Below are the code and all the weights of a small trained network. Each question names an input and a target symbol and asks about switching units off, where a switched-off unit gives its printed mean instead of its output.

import numpy as np


def w(rows, s, z=0):
    codes = np.array(rows[::2]) - 128.0
    scale = np.full(codes.shape[1], s)
    scale[-1] = z or s
    return codes * scale


def norm(h):
    return h / np.sqrt((h * h).mean(-1, keepdims=True) + 1e-5)


def f(y):
    return np.maximum(y, 0)


def softmax(a):
    e = np.exp(a - a.max(-1, keepdims=True))
    return e / e.sum(-1, keepdims=True)


def log_softmax(a):
    a = a - a.max(-1, keepdims=True)
    return a - np.log(np.exp(a).sum(-1, keepdims=True))


def net(x, mask):
    ids = ['ΔΛΞΦαβγεζημπσ'.index(c) for c in x.split()]
    T = len(ids)
    res = E[ids] + P[:T]
    u = 0
    for l in range(2):
        r = norm(res)
        for j in range(3):
            rows = slice(2 * j, 2 * j + 2)
            q, k, v = (r @ M[l][rows].T for M in (Q, K, V))
            z = softmax(np.where(np.tri(T) > 0, q @ k.T / 2**0.5, -1e9)) @ v
            o = O[l][rows]
            res = res + np.where(mask[u + j], z, o[:, -1]) @ o[:, :-1]
        u += 3
        y = f(norm(res) @ A[l][:, :-1].T + A[l][:, -1])
        res = res + np.where(mask[u : u + 16], y, B[l][:, -1]) @ B[l][:, :-1]
        u += 16
    return log_softmax(norm(res)[-1] @ U[:, :-1].T + U[:, -1])


Q, K, V, O, A, B = {}, {}, {}, {}, {}, {}
E = w([
[86,62,191,123,175,182],'Δ',
[126,165,190,150,106,104],'Λ',
[144,144,147,137,179,112],'Ξ',
[144,88,235,139,141,182],'Φ',
[205,98,82,159,34,119],'α',
[114,239,46,118,162,200],'β',
[183,132,23,88,84,159],'γ',
[96,90,123,176,124,81],'ε',
[15,121,88,54,254,183],'ζ',
[202,152,155,68,58,191],'η',
[141,57,113,95,123,191],'μ',
[108,124,173,229,142,70],'π',
[92,55,173,86,182,240],'σ',
],0.015)
P = w([
[103,153,138,90,6,103],'0',
[95,102,113,143,90,163],'1',
[96,100,100,143,98,166],'2',
[101,130,118,139,106,153],'3',
[111,136,124,141,112,148],'4',
[121,139,127,140,118,147],'5',
[132,146,126,139,125,141],'6',
[144,146,126,139,131,135],'7',
[157,147,126,138,136,128],'8',
[164,140,123,129,144,124],'9',
[162,130,129,126,146,122],'10',
[138,120,125,120,146,121],'11',
],0.011)
Q[0] = w([
[56,84,135,128,105,124],'0.h0',
[132,123,2,138,120,126],'0.h0',
[151,105,146,139,118,107],'0.h1',
[80,50,99,141,186,110],'0.h1',
[81,76,84,166,55,176],'0.h2',
[118,124,109,154,106,112],'0.h2',
],0.0076)
K[0] = w([
[49,30,192,159,86,160],'0.h0',
[155,100,29,71,137,1],'0.h0',
[120,181,130,176,95,138],'0.h1',
[85,122,139,63,159,83],'0.h1',
[49,108,92,144,61,248],'0.h2',
[65,152,196,140,100,96],'0.h2',
],0.0069)
V[0] = w([
[175,138,87,112,171,95],'0.h0',
[108,150,76,182,125,145],'0.h0',
[34,170,154,156,42,153],'0.h1',
[60,230,99,147,90,96],'0.h1',
[140,143,159,100,33,106],'0.h2',
[151,193,149,50,158,3],'0.h2',
],0.0051)
O[0] = w([
[144,125,170,97,50,201,60],'0.h0',
[213,97,195,156,144,106,119],'0.h0',
[166,86,182,129,73,144,184],'0.h1',
[85,204,77,102,138,88,88],'0.h1',
[94,150,113,129,158,122,116],'0.h2',
[58,3,118,159,144,150,3],'0.h2',
],0.006,0.0055)
A[0] = w([
[197,186,168,128,137,145,252],'0.n0',
[143,114,106,128,228,183,134],'0.n1',
[93,130,72,172,111,139,137],'0.n2',
[95,170,141,117,196,83,144],'0.n3',
[144,201,169,186,145,165,106],'0.n4',
[143,121,110,2,188,102,138],'0.n5',
[133,112,44,53,99,124,125],'0.n6',
[155,93,134,153,123,149,208],'0.n7',
[93,192,176,107,138,136,187],'0.n8',
[222,105,123,55,84,106,132],'0.n9',
[101,182,98,108,78,126,121],'0.n10',
[126,169,159,191,153,60,21],'0.n11',
[130,111,200,154,147,206,96],'0.n12',
[128,99,130,44,98,104,199],'0.n13',
[116,148,159,171,163,83,171],'0.n14',
[131,88,102,140,117,105,38],'0.n15',
],0.0089,0.0025)
B[0] = w([
[80,76,65,102,112,88,220],'0.n0',
[203,138,167,152,25,81,250],'0.n1',
[90,12,242,81,109,154,144],'0.n2',
[155,219,77,96,63,164,176],'0.n3',
[87,80,140,113,142,121,181],'0.n4',
[173,173,88,172,165,160,197],'0.n5',
[24,66,185,217,165,67,175],'0.n6',
[163,220,102,86,91,109,192],'0.n7',
[202,103,39,155,126,122,195],'0.n8',
[61,184,113,245,171,213,191],'0.n9',
[181,8,116,104,132,139,151],'0.n10',
[149,86,128,94,159,138,165],'0.n11',
[104,73,81,132,126,66,254],'0.n12',
[169,253,154,122,201,125,169],'0.n13',
[129,31,165,118,144,240,174],'0.n14',
[148,74,141,121,173,58,133],'0.n15',
],0.0047,0.0069)
Q[1] = w([
[123,117,114,136,142,151],'1.h0',
[93,204,56,156,114,142],'1.h0',
[150,165,102,166,154,148],'1.h1',
[111,198,110,143,108,125],'1.h1',
[134,101,105,150,127,132],'1.h2',
[120,251,78,174,111,150],'1.h2',
],0.02)
K[1] = w([
[176,200,201,100,111,139],'1.h0',
[217,123,136,162,186,173],'1.h0',
[186,186,160,164,158,180],'1.h1',
[254,82,124,154,231,131],'1.h1',
[108,154,162,79,148,157],'1.h2',
[232,115,140,154,220,147],'1.h2',
],0.012)
V[1] = w([
[178,137,189,121,116,142],'1.h0',
[135,205,184,125,85,132],'1.h0',
[170,111,104,94,129,84],'1.h1',
[179,176,60,70,45,116],'1.h1',
[166,125,137,9,172,158],'1.h2',
[98,120,136,123,144,47],'1.h2',
],0.012)
O[1] = w([
[169,168,224,100,20,125,106],'1.h0',
[111,194,184,79,112,39,130],'1.h0',
[85,29,87,190,70,25,2],'1.h1',
[2,127,114,117,8,157,192],'1.h1',
[128,22,145,18,152,125,135],'1.h2',
[17,143,44,118,102,9,11],'1.h2',
],0.0084,0.0035)
A[1] = w([
[125,120,187,89,91,65,83],'1.n0',
[124,136,115,151,48,60,125],'1.n1',
[145,56,108,115,179,82,48],'1.n2',
[95,195,54,217,91,137,98],'1.n3',
[34,102,75,211,150,101,34],'1.n4',
[126,96,159,151,110,183,170],'1.n5',
[167,214,122,123,159,120,61],'1.n6',
[132,163,180,170,104,137,162],'1.n7',
[174,88,170,145,195,175,109],'1.n8',
[114,172,138,38,169,152,129],'1.n9',
[145,68,72,107,105,168,5],'1.n10',
[168,64,62,254,185,128,199],'1.n11',
[131,128,220,98,183,117,214],'1.n12',
[165,167,182,188,34,138,204],'1.n13',
[104,171,111,80,167,175,132],'1.n14',
[186,217,80,166,99,58,156],'1.n15',
],0.0099,0.0027)
B[1] = w([
[126,173,44,133,106,20,183],'1.n0',
[152,44,149,135,223,176,181],'1.n1',
[102,197,176,93,41,176,180],'1.n2',
[192,78,165,206,63,98,229],'1.n3',
[255,206,80,65,72,128,190],'1.n4',
[130,133,111,143,93,118,222],'1.n5',
[93,164,140,134,218,115,172],'1.n6',
[121,144,130,54,190,137,193],'1.n7',
[198,72,105,148,121,100,252],'1.n8',
[111,84,179,134,93,137,217],'1.n9',
[86,110,113,168,222,73,181],'1.n10',
[43,169,123,75,165,153,254],'1.n11',
[217,161,91,133,38,146,229],'1.n12',
[57,138,158,56,212,123,243],'1.n13',
[91,77,118,123,160,98,210],'1.n14',
[115,31,139,204,198,145,189],'1.n15',
],0.0075,0.0061)
U = w([
[203,161,121,66,78,60,255],'Δ',
[63,125,155,132,110,70,232],'Λ',
[133,244,33,70,132,125,54],'Ξ',
[115,180,183,68,188,66,63],'Φ',
[116,93,220,204,88,131,161],'α',
[94,94,80,140,39,159,108],'β',
[135,202,73,168,62,189,151],'γ',
[178,117,58,195,120,85,196],'ε',
[77,72,74,55,189,135,77],'ζ',
[67,153,220,61,82,186,79],'η',
[232,246,133,97,174,177,105],'μ',
[107,167,147,174,214,97,191],'π',
[235,51,172,111,59,182,12],'σ',
],0.011,0.0029)

Each question gives the input, a string of symbols that net reads in full, and the target symbol t.
The units are the heads (2 rows each of Q, K, V and O) and the neurons (one row each of A and B). Each row of codes is followed by its name. A weight is (code - 128) times the scale printed after its matrix; where a second scale follows, it is the last column's (O, A, B and U).
mask holds one flag per unit, layer by layer, with each layer's heads first. A switched-off unit (its flag False) gives its mean, the last column of its rows in O or B, instead of its output. The means were averaged over made-up inputs and are rounded, as every weight is.
A unit's drop is (log p(t) with every unit on - log p(t) with that unit switched off) / (log p(t) with every unit on - log p(t) with every unit switched off).
The circuit of an input: a set's keep is (log p(t) with only the set's units on - log p(t) with every unit switched off) / (log p(t) with every unit on - log p(t) with every unit switched off). Starting from the 12 units with the biggest drops (on a tie, the unit counted first), units are removed one at a time, each time the one whose removal leaves the highest keep (on an exact tie, the one counted first), for as long as the keep stays at least 0.8.
circuit, biggest first: the units of the circuit, biggest drop first
unit that matters most: the unit with the biggest drop
top k neurons: the k neurons with the biggest drops, biggest first
top k neurons in layer l: the k neurons of layer l with the biggest drops, biggest first
input η ε ζ Δ β σ Δ Δ Ξ σ, target η: unit that matters most : 1.h1
input Δ μ ε π η α β β ζ α α, target ζ: top 4 neurons : 0.n0, 0.n5, 1.n13, 1.n10
input Λ Φ ζ Δ ζ Δ, target Λ: circuit, biggest first : 1.h0, 1.h1, 1.h2
input α Δ η ζ Δ, target α: circuit, biggest first : 1.h2, 1.n3, 1.h1, 0.n9
input Δ Φ ζ μ Δ Δ Δ γ, target γ: circuit, biggest first : 0.n12, 1.h1, 0.n9
input γ Δ Δ Δ ζ Δ, target γ: top 2 neurons in layer 0 : 0.n6, 0.n9
input μ ζ η Δ β, target η: top 2 neurons in layer 0 : 0.n13, 0.n12
input Ξ Δ Δ Ξ ε ζ Δ μ π ε ε, target Ξ: circuit, biggest first : 1.h2, 1.n4, 1.n11
input π β σ Φ Λ η η Ξ μ Δ, target π: top 2 neurons : 0.n8, 0.n10
input Δ Δ π, target Δ: top 3 neurons in layer 0 : 0.n1, 0.n9, 0.n13
input γ ζ Λ η ζ Ξ γ σ β Δ, target γ: top 3 neurons : 0.n6, 0.n10, 0.n9
input Δ μ ε μ σ η σ Δ η ε, target Δ: top 3 neurons : 0.n9, 0.n1, 0.n13
input μ μ Δ σ π Δ η Δ μ Λ ζ, target μ: top 4 neurons : 0.n9, 0.n3, 0.n13, 0.n6
input ζ Δ Δ ζ ε σ β Δ ε σ, target ζ: circuit, biggest first : 1.h2
input α β Δ Δ Δ, target α: top 2 neurons : 1.n3, 0.n8
input Φ σ ζ Λ α ζ γ Δ μ σ, target Φ: top 3 neurons in layer 0 : 0.n14, 0.n12, 0.n6
input Δ Λ η π β ζ γ Δ ε β, target ε: top 2 neurons in layer 0 : 0.n0, 0.n12
input ζ β ε α Δ α α Ξ π σ Φ ζ, target σ: top 2 neurons : 0.n5, 0.n1
input Λ Δ Δ σ Λ Δ μ μ Δ ζ, target μ: top 3 neurons in layer 0 : 0.n9, 0.n13, 0.n3
input Φ Ξ ζ π ζ σ Φ η Δ, target Φ: unit that matters most : 1.h0
input Δ σ Δ Λ ε, target Δ: top 2 neurons : 0.n1, 0.n9
input Δ Ξ Φ, target Δ: top 2 neurons : 0.n1, 0.n9
input μ Δ Δ, target μ: top 2 neurons : 0.n9, 0.n6
input Ξ ζ μ σ, target Ξ: top 3 neurons : 0.n1, 0.n9, 1.n4
input μ Ξ ε Λ ζ η α η μ Δ, target μ: top 3 neurons : 0.n6, 0.n9, 0.n8
input ζ Δ Δ β, target β: top 2 neurons in layer 0 : 0.n12, 0.n10
input Δ μ ζ γ Δ ε α π μ γ π ζ, target π: unit that matters most : 1.h2
